Each row is followed by its class; each block has classes of its own.
[ 15   1   2 -27 -27 -48   5  28 -49 -14  14 -75  10  26  -3  11  15 -38
  70  -4 -11 -52  16  11  18  -4  20  46 -22 -20  -3 -25 -73] : Z107
[-18   2   7  15  15   5 -16  15  21 -25  21  29  26 -38   8   2  25 -12
 -30 -22  16  49   2  23 -15  17 -25 -26 -12 -11 -22 -98  31] : Z107
[ 17 -15 -12 -47  -2  39   9  42 -22 -33  -7  15 -40  16  14  22   1  28
 -21   2  22 -34  -7 -20  -4 -10 -10  -2  15  22 -17  -4   4] : Z176
[  2  41   6 -37 -14 -26  19  74 -20 -31  20 -41 -12  24 -13  40  19  -9
  32 -26  12 -46  30  10  26 -11  -1  18   4  20 -10  13 -56] : Z107
[ 58  42 -40   4  13 -26 -18 -26   5 -15 -39  34  14  -7   3  -2  41 -47
  -6 -15  26  31  12  -9 -29  35  15 -10   5  43 -21 -24  39] : Z107
[-39  24  31 -11   9   9  -1  55   4  38  31 -15   2  20   7   8  28 -22
 -14  12  17 -11  -9  -2   3 -12 -22 -14  37   4  -3   0  11] : Z176
[  3 -58 -13 -14 -20  15 -12 -60 -19 -15  -8  12  56 -57  20  -1  13  21
  20 -16 -29  31   2  10 -31  40   3  -2 -37 -19  -9   4 -19] : Z295
[ -2  17  -3 -14  18  55 -15  74 -12 -37  -5   5 -84  16  21  36   8  15
 -42   0   6 -27   9 -26 -22  -3  -6  19   3   1  -4 -27  -1] : Z575
[ -9 -56  -9  33  -9  57 -18 -19  -6 -27   0  10  26 -57  28  21  25  26
 -16 -20  10  47  11  23 -28  38 -16   5 -17 -31 -36 -24  30] : Z769
[-25  -9  39 -32  -5  38  14  40 -43  43  34   0 -21   2  33   3   5   5
  22  -2  27 -51 -16  -1  20 -15 -12 -11  14 -15  -1   5 -53] : Z927
[-25  26   4 -67  -9 -59  23  43   8 -70  20 -61  17  27 -18   8  14   2
  26  -8   5 -34 -16  23   4   3 -11  19  13  -5   3  -9 -38] : Z295
[-27 -24   2 -12  -5  25 -16  16 -19 -37  11 -18   3 -22  10  13  10  17
   6  -2 -22  -2  -3   2 -20  10  -2  17 -31 -38  -4 -49 -24] : Z295
[  8 -49  -7 -21   7  95 -11 -14 -23  -7 -14  69 -30 -49  34   3   8  45
 -41  -4  -4   1 -17 -33 -37   3  -3 -25 -29  -5 -15 -24  21] : Z358
[ -8 -12  43  17  12  19 -15 -21 -20  85  12  31  20 -21  30 -29  18 -26
   1   2  19  -2 -25   0   7   5  -6 -33   5 -13   0 -38 -10] : Z927
[ -65  -24   50   31   28   70  -41   31   15   55   41   40   -5  -29
   38  -10   27   -4  -47   33   -4   31  -29  -16  -30   -5  -30  -31
    4  -46    3 -103   38] : Z176
[-28  32  25 -18   9 -19  23   9 -19  47  22 -22   8   6  27  -1  37 -75
  32   5  72   8  -2  20 -26  36 -22   6  31 -27 -18 -10   0] : Z295
[ -3 -38  21 -11 -14  18  -5 -12 -17   4   5  -6  12 -24  32   3  10 -10
  19 -16  -5  26  15  15 -18  34 -15  11 -28 -18   7   5 -62] : Z575
[-23  22  -7   4   5  -8 -40  48  38 -51   9 -27  27  14 -29  25  25  29
 -46   2 -43  20   1  -1 -14 -17  -9  -3   3   9   4 -20  29] : Z176
[-11 -34  14 -38   9  93  -2  46 -26 -23   8  39 -63 -17  25   1 -14  60
 -39   5 -25 -52 -33 -41  -8 -30   4 -10 -26 -16   3 -59 -17] : Z358
[-30  22  18  13  -9   9 -43  60   2 -34  25 -20  -6  -2  10  24  33   1
  29   1 -57   2  32 -16 -23   6  13  27 -29 -27  17 -15 -57] : Z107
[ 55  34 -34 -11   7 -25 -11 -27   7 -19 -57  35  11  10 -12  -4  10  -6
  -8 -19   6  14  -9 -16  -6   7   9 -29   8  72  -5  38  30] : Z816
[ -3  32  37  51  21 -16 -53 -14  18  74 -22  28  17   1   2 -20  27 -37
   6  15 -36  18   0 -30 -17   3  13 -27 -15  14  26   7  10] : Z816
[-11  18 -16 -58 -15 -25  32  46 -17 -61  11 -53   6  15 -17  41  11   9
  18 -24  34 -34   8  28   6   5 -18  18  19  10 -29  24 -19] : Z295
[ 23  18 -11  12  22  25 -20   8 -10 -15 -22  27 -35   6  20  -7  12 -15
 -18   5  45   6  -5  -9 -32  22   0   2   9  -2 -11 -55  21] : Z927
[ -3 -27   7  15  24  87 -35  41 -27 -20 -12  57 -77 -18  26  14 -17  53
 -40   4  -8 -19 -13 -41 -27 -20  -3 -16 -29  -9 -11 -85  16] : Z816
[  4  29  -4  13  13  -6 -20   9  30 -19  -4  19  39 -13 -10   7  14  12
 -39 -32  18  38   6  24 -13  17 -18 -33   9  28 -16   5  30] : Z927
[  3  -8 -24  12  23 103 -40  18  -1 -25 -23  86 -44 -48  12  16  -3  76
 -70  -6 -62  -2 -13 -60 -31  -4  19 -33 -22  23  -1 -31  26] : Z295
[-13   9  -1   3  10  18 -36 -19  52  40   2  59  82 -36   0  12  40  28
 -54  -8 -50  54 -15 -14 -20   1 -16 -67  16  50   2  65  59] : Z176
[ 13   6   0  -9   0 -44 -18   3   6 -14   8 -13  50 -10 -24  -7  20   6
  -3 -11 -57 -19 -18   1  20 -18  18 -17 -28  18   6 -63 -17] : Z107
[ 13  39 -21  -9   0 -64 -13  -6  61 -59 -10 -29  73   6 -44 -10  21  36
 -28 -15 -69  16 -32   8   5  -6  15 -16  -6  36  21   8  11] : Z769
[-31  41  20 -30  -3 -19  -4  45  29 -43  16 -31   8  17 -18  10  28   5
  -5  -7 -14   7   1   7 -13  -6 -14   6  -8  -7  16  13 -30] : Z358
[-36  12 -25   7  19  -7 -44 -29  87 -59  -5  34  74 -41 -39 -17  22  55
 -85  -4 -76  71 -37   5 -33 -10 -12 -56 -28  18  14 -12  84] : Z358
[ 20  29  18  -7  -5 -35 -17 -47  12  72 -16  21  59 -10   3 -26  23 -29
  29   3 -69   0 -18 -34   1  12  34 -19   2  23  39  55 -30] : Z295
[-50  34  25   6  28  -6 -12  76  34 -55  19 -11 -23  16  -8  13   6   3
 -27  -8  42  16   0  22 -19  -2 -41  -9   8  -9  -8 -70  28] : Z816
[ 21  21 -21 -34 -15 -66 -16  -2  39 -41 -11 -30  84  22 -45  11  16  27
 -15 -13 -61   8 -11   6   9 -17   1 -17   5  53  12  54   1] : Z176
[-30  42   8 -45   6   4  27  46 -13  14  19  -9  -6   1  15  33  34 -26
  10 -18  72 -17   5  17  -7  17 -31  -9  43  13 -35  46   7] : Z295
[ -7 -67  13 -22 -15  42  -8  -8  10 -15  15  41  47 -45   7  11  -7  72
 -35 -19 -43  22 -13   1   4  -6 -21 -42 -17  14  -3  -1  -8] : Z176
[ 29 -79   5 -43 -50  14  36 -38 -73   2   0 -19  31 -23  44  -1  -6  -6
  85 -32  58 -19  26  40   5  51  -8  21  -8 -10 -26  71 -90] : Z927
[ 38   7   9   4   0 -30  16 -22  24   4 -14  10  47 -11 -14 -21   1   7
 -21 -29   0  13 -22  19  24  11   1 -29  -1  33  -7 -23  -1] : Z769
[ 34  -3  10  -5 -23  -9   2  35 -54  25 -10 -69 -44  31 -14  51   1 -27
  25 -12   8 -64  36   1  38 -20  10  47   1  -1  -7  16 -49] : Z575
[ -8 -43  48  16  -7  45  -6  18 -52  37  14 -28 -39 -10  53   7   1 -44
  33  -1  25  -4  24   9  -6  28 -10  49 -19 -62   2 -67 -73] : Z575
[ -6  27   6 -38  17  12   9  72 -16 -31  10 -17 -63  44  11   7   5 -10
 -21  16  56 -29 -18  -9 -10 -14 -19  14  38  -6 -14 -72   4] : Z176
[ 16  -6 -30 -45 -27   2  22 -20  -1 -41 -13  17  54 -35  -2  29  14  28
  14 -49  -1  29  26  16 -15  40 -10 -19   2  47 -17 114 -21] : Z295
[ 20  50  -3 -24   5 -68  11  15  24 -17   9 -11  53   5 -30  -6  17 -21
  -5 -32   2   3 -12  23  23  -4  -4 -29   7  44  -6 -42  -8] : Z107
[ 19 -48  -1 -29 -33  50  29 -11 -40 -14  -7  28   1 -43  26  58  22  13
  23 -37  56   8  41  23   2  41 -29  -2 -13  12 -51  48 -27] : Z295
[ 45 -24 -16 -25   5  27  -6 -17  -4   0 -23  51  12 -10  15  -9  -8  23
 -42  -5 -13   5 -28 -24  -8  -5   2 -31   5  32  -7 -28  28] : Z176
[  8  31  32  49  16  -8 -35 -28   0  85 -20  25  21 -13  14 -22  29 -59
   0   5 -31  28  13 -27 -15  27  25  -8 -12  -8  17  -5   3] : Z295
[ 35  47  -7  10  13  20  -5  32 -40  11 -29  -4 -75  25  18  21  10 -57
   7   3  61 -17  24 -23 -26  23  14  37  19 -10 -24 -44   8] : Z295
[ -2  -7 -20  29  10  38 -24  14  23 -39  -4  12  24 -34 -12  26  16  52
 -61 -22 -28  27 -11   5 -14  -3  -9 -22 -20   8 -23 -34  47] : Z769
[-57   4  14  11  27  -4 -35  45  31 -57  15 -11   1  -1 -10  -4  10  20
 -34   7  -5  15 -25  14 -22 -12 -27 -14 -13 -20  -1 -98  38] : Z816
[-29 -42  24  24  -3  48  -2  18 -11 -32  25  -9 -10 -30  42   5  19  -2
   3  -5  31  48  10  23 -37  39 -27  26 -25 -73 -13 -82 -15] : Z769
[-23  -6  26 -33  -6  24  13  -8  -4  47  15  15  28 -23  20   5  36 -10
   6  -4  17  -7 -17   4   0   3 -20 -26   7   5 -10  44  -2] : Z358
[  5 -47  14 -11 -28  55  -6  19 -45  -8   5   7  -4 -24  24  30  -4  50
  19 -30 -13 -26  30   2  11   5   2   4 -24  -3  -9  53 -66] : Z927
[ 23 -49   0  31 -12  52 -19 -11 -17   0 -13  12  14 -38  11  11   2  45
 -20 -15 -52  -4  -2 -12   9  -1  20  -2 -44  -8  -8 -25  -8] : Z769
[-24  66  -5 -11  42 -14 -26  70  45 -79  -8  11 -43  35 -13  -2  10  18
 -51   8   8   1 -29 -15 -28 -14 -13 -15  21  21   6 -70  49] : Z816
[ 14   7  21 -21  -6 -28  -6  19  17   2   5 -12  35  17 -18  -4  -2  12
 -15  -7 -31  -7 -14  -2  20 -19  -1 -14   4  20  15 -19 -22] : Z176
[  0 -43  11 -18 -19  25   7  12 -32 -20  -6   7   0 -15  12  14 -14  26
  30 -28   5 -15  14   7   8   5 -15  -6 -19  14 -10  32 -45] : Z816
[  4 -81  12 -32 -37  33  24 -39 -40   2   7 -11  25 -45  55  18  11 -13
  52 -26  41  29  31  41 -16  62 -26  25 -15 -26 -15  38 -66] : Z575
[  2 -14  13 -29 -20  24   0  40 -23 -29   9  -8   2  -6   7  31  -1  46
  14 -34   0 -34  19  10  16  -1  -6   1  -4  12  -7  49 -58] : Z927
[ 16  17 -12 -41 -14 -48   5   3  21 -42   5   4  66 -16 -19   0  21  21
   7 -38 -32   0  -3  16  16   7   3 -33 -11  54  -6  29 -28] : Z107

A new block, with new classes.
[-47  18 -71 -11   3  -4  38   2 -36  78 -71  -7  28 -33  22  36 -58  -7
 -57  15  11 -31 -44 -34  -3  54 -29  11  25 -62  -6 -12   6] : Z773
[ -1 -42  11   5  -7  10 -52   0  37  10  -4   0 -15  13   0  -6  -2   4
  16 -13  14   2  -4 -20  29   7 -41 -38   7  14   0 -44  -2] : Z800
[-14  66 -14  14  20  13 -18 -29 -27  23 -40  -4  14  -6  33 -28   8  28
  -4  16 -63  44  15  -2   2 -13  14   9  48  23   5 -33   7] : Z501
[  1  -7 -16  38   5  37 -30 -32  17 -23 -39   5 -27 -22  -4  15  41  -9
  23  38 -13 -12 -11 -20  27  29   2   1  -6  26   4 -16  10] : Z383
[ 14 -85 107  68 -46   5 -57  19  62 -59 100  17 -62  31 -30  -7   5  39
  29 -27  13  16  62  16   4 -70   0 -35   4  31 -19  -3 -26] : Z730
[-20  -5 -19   7 -11  20 -36 -19  41 -36 -52  -3   7 -26  16 -18  17 -56
  -5  36  28  -5 -18 -20  23  33 -25 -25  23  -3  18 -81 -11] : Z80
[ 22 -44  66  15 -50   7  15  57   8 -56  59  12 -37  50 -11 -16 -14   1
  32 -39  -7  14  18  15  -7 -14   4 -21   3  -5 -21  17  -9] : Z250
[  13   74  -38  -18   31   36   41  -30  -30   16  -38  -12   36   16
   39  -30   16  -35    5  -30 -106   36  -37   36    9   -8   17   12
   -6   10   22  -27   16] : Z800
[ 23  30  11  20  14  23  -2 -30 -39 -36 -78   0   1  20  28  19   6  33
 -48  37 -62  38  -5 -30 -12 -30  41  27 -11 -16  64 -20  -6] : Z501
[-10  15 -10  23  -1 -15  19 -26  19  16  14   9   6  -2   6  21  17 -50
 -52  17 -10   9 -18  22 -17  13  79  44 -18 -39   8  51 -16] : Z773
[-10 -72  24 -31 -26   4  18  33 -33 -37 -20 -40  11  31  30 -16  27 -16
  36 -33   9 -12 -31  -2  25  42 -99 -10   6  -6  -1 -39  19] : Z78
[-11 -66  34   6 -17  27 -38  74  32 -34  61 -32 -61  -6  -6  11  16  68
  28   4  10 -18  28   0  14 -23 -31 -54 -23 -29 -28  21  16] : Z750
[-20 -51  58   7 -35 -13  25  22  25 -42  32  -2   3  27  15  -8   2 -13
 -30 -13  32  -2   8 -18 -26 -23   1 -31  -7 -26  33 -13 -42] : Z80
[-24 -12 -15 -52 -25  14  11  61  -6 -60  10 -23  -5 -20  22  19 -41 -12
 -25 -18  -8 -16 -32  16  -9  -5 -35 -25   5 -99 -34   8 -11] : Z773
[ -9  -5  -9   9  12 -37  10   6  15  67   9  20   0   2  -2   4  -6  -6
 -26  52  38  -5  12 -27  -3  65  20  29  42  11  10  -4   7] : Z250
[  8 -37  57  18 -17   6   3  35   0 -61  -3  -8  -7  62  20   4 -50  -5
 -34 -52  14  22 -22 -34 -14 -34   4 -76 -15 -47  13 -22 -40] : Z250
[-27   6  15 -30  24  11 -61  17   5 -41 -34   6  16   0  -1  33 -13  49
 -91  36  -7  -7  27 -11 -39 -39   8   9  27 -55   7 -98 -15] : Z836
[ -2  58 -16 -22  32  27 -35  33   8 -71 -42   0  25 -22   3  20 -21 -12
 -99  42 -48   3 -28  14 -18 -31  64  15 -26 -76  17 -39 -19] : Z80
[-11 -11  38  12 -20  -9   2 -20 -14  10 -13  35  11  29  16  10 -29  22
 -20   4  21  19  45 -30 -45 -12  25   1  30  10  12 -35 -31] : Z771
[ -8  41 -39 -20  53   7 -21  16   6  51 -43  17  22   1  -2  22 -24  19
 -70   6 -46  10  -8   0   9   7  30  32 -12 -38  11  -4   3] : Z800
[  8  32 -28 -14   2   5  38  63   5  26  43  20 -32 -12 -23  33 -20  18
 -38  -8  -9 -24   9  16 -18  12  49  32 -12 -64 -48  69 -14] : Z383
[ -6 -21 -27   6  12  11 -28   8  44  63  -9   3 -18 -12  -3   0  -5  -6
  -7   5   3 -11  -4 -11  43  29 -30  -7  11  -3  -6 -14   6] : Z800
[ -9 -19   6  17 -14   1 -15 -11  -4 -23 -24  16  -3   8   7  26  -8 -10
 -34 -25  28 -15 -17 -33  -9  -2 -13 -35   6  -8 -10 -32 -41] : Z383
[-20 -26 -13  -7  -2  -2 -29  27  15  44  -5  -3 -15  -8 -17   5 -26  26
 -22  10  18 -36   5 -29  10  11 -34 -18  29 -34 -22 -33   6] : Z836
[ -3  -5   1  55 -46   4   2 -50  15   1 -18  23 -15 -17  -4 -25  12  -1
  26   3  28  10  19 -31  -8  -3  18 -26  36  32 -23   1 -22] : Z501
[  4  20 -30  -2  -3  17 -19 -10 -18 -77 -72  -3  11 -10  22   5  13 -27
 -29  -5 -20  14 -31 -19  -2 -16 -13 -24  -3 -43  -3 -35 -20] : Z501
[-11 -55   7  72 -31 -25  -5  26  73 -10  45  17 -46   6 -28  -7  -6  -7
 -19  12  51  -9  12 -28   2  13  22 -70  15   2  -4   2 -40] : Z250
[  1  18  19  50  19 -14  28 -27  -2 -19 -34  27  37  33   8  19 -18 -12
 -94   3  -4  15 -15 -32 -49 -27 101 -15 -17 -29  34 -14 -43] : Z250
[-18 -76  23 -25 -32 -13 -59  70  19  40  11   1 -51  -5 -21  -9 -19  45
  57  26  68 -23  30 -24  50  86 -99  -7  72  42 -29 -34  28] : Z250
[-24  40 -28  39  33  23 -50   8  31   9   1   0   5 -19  20 -17  -7  37
 -33  31 -46  29  23   9  16 -19  19 -23  32   8 -22 -44   0] : Z78
[  5   3  56  57  -8  -4   1 -84   5 -76  -3  16  36  45  27  19   8 -54
 -63  -8 -31  43 -26   8 -52 -65 100   0 -40 -18  54   9 -50] : Z773
[-36   1 -25 -45  13  18 -22  18 -10 -18 -48  -6  30 -19  -2  10 -31   0
 -47  18  -1 -28  -6 -16  -7   9 -42   5  30 -60 -22 -60  11] : Z836
[-22 -36 -11  47 -28 -32 -22  -3  60  86  59  15 -36 -28  -5  12 -12  13
 -18  48  60 -11  28 -16   7  31  11   3  42   3 -14   8   0] : Z773
[-27 -87  42  -6 -62 -30  25  46  33   8  81  -6 -46  14 -19 -13   0  13
  38 -17  54 -27  17 -15   0  41 -37 -25  43  -2 -15  -4 -24] : Z730
[ -1 -21  15 -10   4   6 -18  35  23 -21  35  -1 -17   7  -7   9 -16 -12
  -8 -21 -15   0 -18  -2   5 -13  16 -17 -17 -47 -23  11 -16] : Z730
[ 18  21 -12  44 -29   9  60 -49  -8 -20 -12  28  16  14  11  17 -25 -33
 -28 -19 -26  10 -29   2 -37 -30  82  -4 -32 -36  18  44 -31] : Z773
[ 17   2  10  -3 -18  27  57 -20 -14 -38  13   6  15  30  19 -20  10 -68
   5 -45 -37  19 -29  14 -20 -15  65  -6 -39 -39   0  46  -3] : Z750
[-20  72 -55  23  34   7 -33 -30  15 114 -18  24  13 -23  14 -15 -15  43
 -16  39 -42  16  33  -3  22  21   0  15  70  57  -3 -68  14] : Z800
[-23  40 -50 -23  25  -4 -28  88  26  11  47 -26 -33 -24 -12 -30  -4  43
  15  12 -60   7  19  59  15  13  -3 -24  23 -24 -38   0  13] : Z771
[ -8  16 -80 -45   6  30  37  73 -15   2  -5 -28 -17 -28   1  -2   1 -40
  25  25 -70  -8 -44  20  24  54 -10  17 -40 -51 -38  47  44] : Z771
[ 39  20 -10  11   1  40  62 -21 -42 -80 -44  -5   0  21   7  16   1 -39
  -7 -14 -96  10 -66  -9 -19 -32  68  -4 -67 -47  38  15  -4] : Z730
[ 11   9  46  35  -2  -1  22 -46 -18 -81 -33   0  29  48  42   1   8 -38
 -73 -24 -37  39 -25 -29 -43 -65  69 -21 -22 -58  50  -2 -55] : Z501
[ 21  21  -3  42  13  38   8 -29 -10 -63 -60  -5  -1   0  13   9  -3  14
 -25  15 -59  16 -28 -31 -12 -54  53 -31 -40 -44  32  23 -21] : Z501
[-10  48 -76  12  30  -3  12  57  24  96  37  35 -32 -31 -43  34 -47  52
 -58  52 -17 -14  33   9 -18  21  66  34  -3 -56 -25  55  17] : Z750
[-16 -63  52  33 -42  13 -90   1  50   7   2  -1 -46  -3  -6 -19  16  -9
  51  30  54  -2  29 -21  46  33 -74 -16  47  55  -2 -78   9] : Z80
[ 13 -38  80  36 -45   7  -5 -60 -16 -42 -25  24   2  39  26 -18  10  -2
   8 -25  15  41  28 -36 -28 -45  11 -10  27  25  20 -33 -28] : Z501
[ 22 -61  13  49 -39  19 -35  17  36 -32 -12   4 -59  -4 -24   2  -3  44
  54  35  43 -19   6 -40  28  25 -30 -63  10  41   2 -33   0] : Z250
[  4  -6  76  16  -1   8  34 -20 -26 -93  10  -6  29  63  13  15  37 -64
 -58 -52 -38  23 -24  29 -43 -36  62  35 -48 -39  17  21 -26] : Z383
[ 35 -10  75  32   1  50 -51  -4  64 -83  43  18 -33  56  -5  11  28 -18
   4 -32 -56  43  13  27 -11 -73  83 -16 -59 -35   7  12 -37] : Z800
[-12 -32  47  66 -38 -16   6 -74   3   1 -30  14  16  22  43 -11  10  -6
 -39   1  53  25  32 -58 -20 -24 -12 -23  54  30  32 -63 -44] : Z501
[ -4  25  -2  37  32  11  18 -12  27 -22  16   1  26  24   8 -10  12 -56
 -59  15 -63  33 -22  14  -9  -4 106  27 -36 -49   9  49  -6] : Z78
[-25  17  21 -24  -9   9  22  28 -38  -5  19 -11   5  12  44  -5 -23  20
 -11 -34 -39  16  18   0  -5 -24 -40  -9  48  -8 -18 -40 -13] : Z730
[  6  16 -19   3  16  22 -19 -11   1  28 -34  -2 -10 -20  15   8  19  30
   9  70 -25   9   4 -26  18  26   6  39   8   0  18   4  19] : Z501
[ 20   7  23  61   7  18 -61 -46  13 -12 -23   9   1  14  27  -2  13 -33
 -33  24 -31  44  -3 -25  18 -35  24   8  -2   4   9 -25  -2] : Z501
[  3 -14 -26  16 -20  28  53   8  19 -13   7   2  -6  -4 -15 -23  -1 -32
  49 -16 -11  -9 -22   2   3  32  29 -15 -23 -34 -39  58  10] : Z78
[-17 -25  39 -35 -14  -1 -87  -1 -12 -45 -50   4 -16  -2  11  -2  15  29
 -11  20  22  37  29 -16  -6  -3 -44   8  61  17   1 -90  -3] : Z501
[-11  17   1  33 -11  19 -13 -35  14 -30  12  -8  -2   0  31 -20   4 -16
  22 -15 -44  34  -8  27   0 -35  11 -38  15  10   2 -16  -6] : Z773
[  0   0  25  61  46  24 -57 -16  35 -21 -29  17  19  24  -3  16  -1  -5
 -63  12 -32  29   8   3   2 -29  63  18 -32 -36   7  -9  -5] : Z78
[ 21  20   8  34   5  44 -32  28  24 -63  32 -12 -40   0 -30  24  -8  11
 -13  24 -53   0 -24  12   9 -16  64  -4 -57 -33 -23  64  -2] : Z383
[ 21  56 -29  -6   2  32  54   1  10  18   8   5  21  -2  -3 -38   7 -92
  11  10 -64  23 -34  43  17  35  76  71 -41 -27  -3  66  37] : Z80
[-17  56 -11 -16  15  10   2   2 -43   5 -13 -14  15  -2  25 -23   4   2
   0 -21 -51  12   3  31  17  20 -30  23  51  23 -19 -19  18] : Z383
[ -1 -10  15 -10   1  20  -3 -27 -26 -26 -24  -6  27  30  44   6 -15 -50
 -36 -19 -13  22 -35 -24 -13 -19   5 -24 -14 -27  22 -32  -6] : Z750
[ -6 -26  10  15  21   3 -74   4  36  15 -11   5   2   4  11  -3  14  21
 -28  33   6  19  14  -7  37  20   3  14  13  18   4 -29   3] : Z78
[ -20   66 -104   10   33   -3  -19   12   17  104  -32   13   -3  -63
  -16   26  -21    5  -55   51  -33  -13  -28   18   30   55   61   49
    0  -38  -29   49   21] : Z773
[ -5 -29 -40 -31  -6   9   9  24   4  60 -33   4 -27 -14  -3  16   0  61
  27  39   1 -34   5 -32  22  58 -61   3  29  16  30 -46  14] : Z800
[-11  89 -42 -37  43   2 -21  84  21  60  55  -9 -12 -35  10 -12  -7  37
 -26  64 -56   6  36  44  21  25  16  60  33 -32 -19  13  34] : Z80
[  9  -7  -8   8 -12  -3 -19 -15  31  64   5  38 -29  -6 -22  -7  15  18
  22  21   6   1  36  -5  12  38  14  30  38  40  -2 -16  13] : Z800
[ -5  -6  -4  35 -27   6  88 -34 -16 -56 -26  -2  23  28  16   3  -6 -70
 -42 -58   5 -12 -54 -28 -41  -7  33 -48 -22 -54  12  -4 -44] : Z383
[ -4  36  15 -46  22  14 -48  37   7 -69 -10   0  22 -11   8  10 -16 -22
 -76  24 -17  21  -8  18 -16 -30  40  21 -22 -56  -2 -13  -9] : Z80
[ 20  33 -18  35  20  12  26 -21   3   3 -12  34  15  16   6  -9  15 -32
 -18  -6 -55  25   0   3  -6  -1  93  32 -24 -27  -8  51   4] : Z78
[  2 -23   3  30   7   4  31   2  25 -23  14  -6   8  12  -6 -10  20 -41
 -15  -2 -13  -3 -18  10  -3  12  46   7 -30 -44  -7  46   1] : Z78
[ 20 -30  44 -16 -22  31 -17 -14 -23 -43 -11  -5 -33  16  -1  18  22   3
  44  32 -30  17  -8  -8   6  15  -2  38  -7  37  27 -27  19] : Z730
